[[149 106 107 150 108 110 106 105 107]
 [150 106 106 149 106 106 106 106 106]
 [151 106 106 149 106 107 106 106 106]
 [150 106 106 150 106 106 105 105 106]
 [150 112 107 136 108 107 106 107 107]
 [150 106 106 149 106 107 106 106 105]
 [146 108 111 136 112 115 115 115 112]
 [148 110 106 121 111 114 106 108 113]]
|
[[148 110 106 121 111 114 106 108 113]
 [149 106 107 150 108 110 106 105 107]
 [150 106 106 149 106 106 106 106 106]
 [151 106 106 149 106 107 106 106 106]
 [150 106 106 150 106 106 105 105 106]
 [150 112 107 136 108 107 106 107 107]
 [150 106 106 149 106 107 106 106 105]
 [146 108 111 136 112 115 115 115 112]]

[[135 112 140 144 127 107 123]
 [108 151 117 118 113 108 142]
 [116 145 156 119 151 138 109]
 [125 131 107 130 122 103 142]
 [122 103 127 102 111 143 136]]
|
[[122 103 127 102 111 143 136]
 [135 112 140 144 127 107 123]
 [108 151 117 118 113 108 142]
 [116 145 156 119 151 138 109]
 [125 131 107 130 122 103 142]]

[[135 152]
 [132 141]
 [135 152]
 [136 152]
 [135 151]]
|
[[135 151]
 [135 152]
 [132 141]
 [135 152]
 [136 152]]

[[122 121]
 [143 103]
 [125 127]]
|
[[125 127]
 [122 121]
 [143 103]]

[[148 150]
 [146 125]
 [103 151]
 [134 132]
 [119 142]]
|
[[119 142]
 [148 150]
 [146 125]
 [103 151]
 [134 132]]

[[124 129 103]
 [101 128 108]
 [112 133 112]
 [123 147 122]
 [119 128 107]]
|
[[119 128 107]
 [124 129 103]
 [101 128 108]
 [112 133 112]
 [123 147 122]]

[[104 152 106 109 152 142 104 120 153 106 106 137 136]
 [152 104 150 147 104 114 152 136 104 150 150 120 119]
 [104 152 106 109 152 142 105 120 152 107 106 136 137]
 [104 152 106 109 152 142 104 120 152 106 106 137 136]]
|
[[104 152 106 109 152 142 104 120 152 106 106 137 136]
 [104 152 106 109 152 142 104 120 153 106 106 137 136]
 [152 104 150 147 104 114 152 136 104 150 150 120 119]
 [104 152 106 109 152 142 105 120 152 107 106 136 137]]

[[128 126 102 127 125 126 119 129 130 122 122 121]
 [130 125 101 123 122 129 129 126 124 130 130 126]
 [126 121 139 133 126 129 133 123 124 134 124 132]
 [127 129 119 126 128 125 140 125 119 134 127 133]
 [125 125 129 137 130 130 131 134 134 134 120 128]]
|
[[125 125 129 137 130 130 131 134 134 134 120 128]
 [128 126 102 127 125 126 119 129 130 122 122 121]
 [130 125 101 123 122 129 129 126 124 130 130 126]
 [126 121 139 133 126 129 133 123 124 134 124 132]
 [127 129 119 126 128 125 140 125 119 134 127 133]]

[[133 122 125 120 128 126 121 133 130 133 119 118 131]
 [141 115 129 110 145 125 123 144 130 119 125 122 115]
 [151 118 139 126 138 124 115 152 127 109 112 117 110]
 [138 122 132 120 143 128 121 149 127 118 121 121 117]
 [150 108 142 119 142 122 106 146 118 113 115 122 103]]
|
[[150 108 142 119 142 122 106 146 118 113 115 122 103]
 [133 122 125 120 128 126 121 133 130 133 119 118 131]
 [141 115 129 110 145 125 123 144 130 119 125 122 115]
 [151 118 139 126 138 124 115 152 127 109 112 117 110]
 [138 122 132 120 143 128 121 149 127 118 121 121 117]]
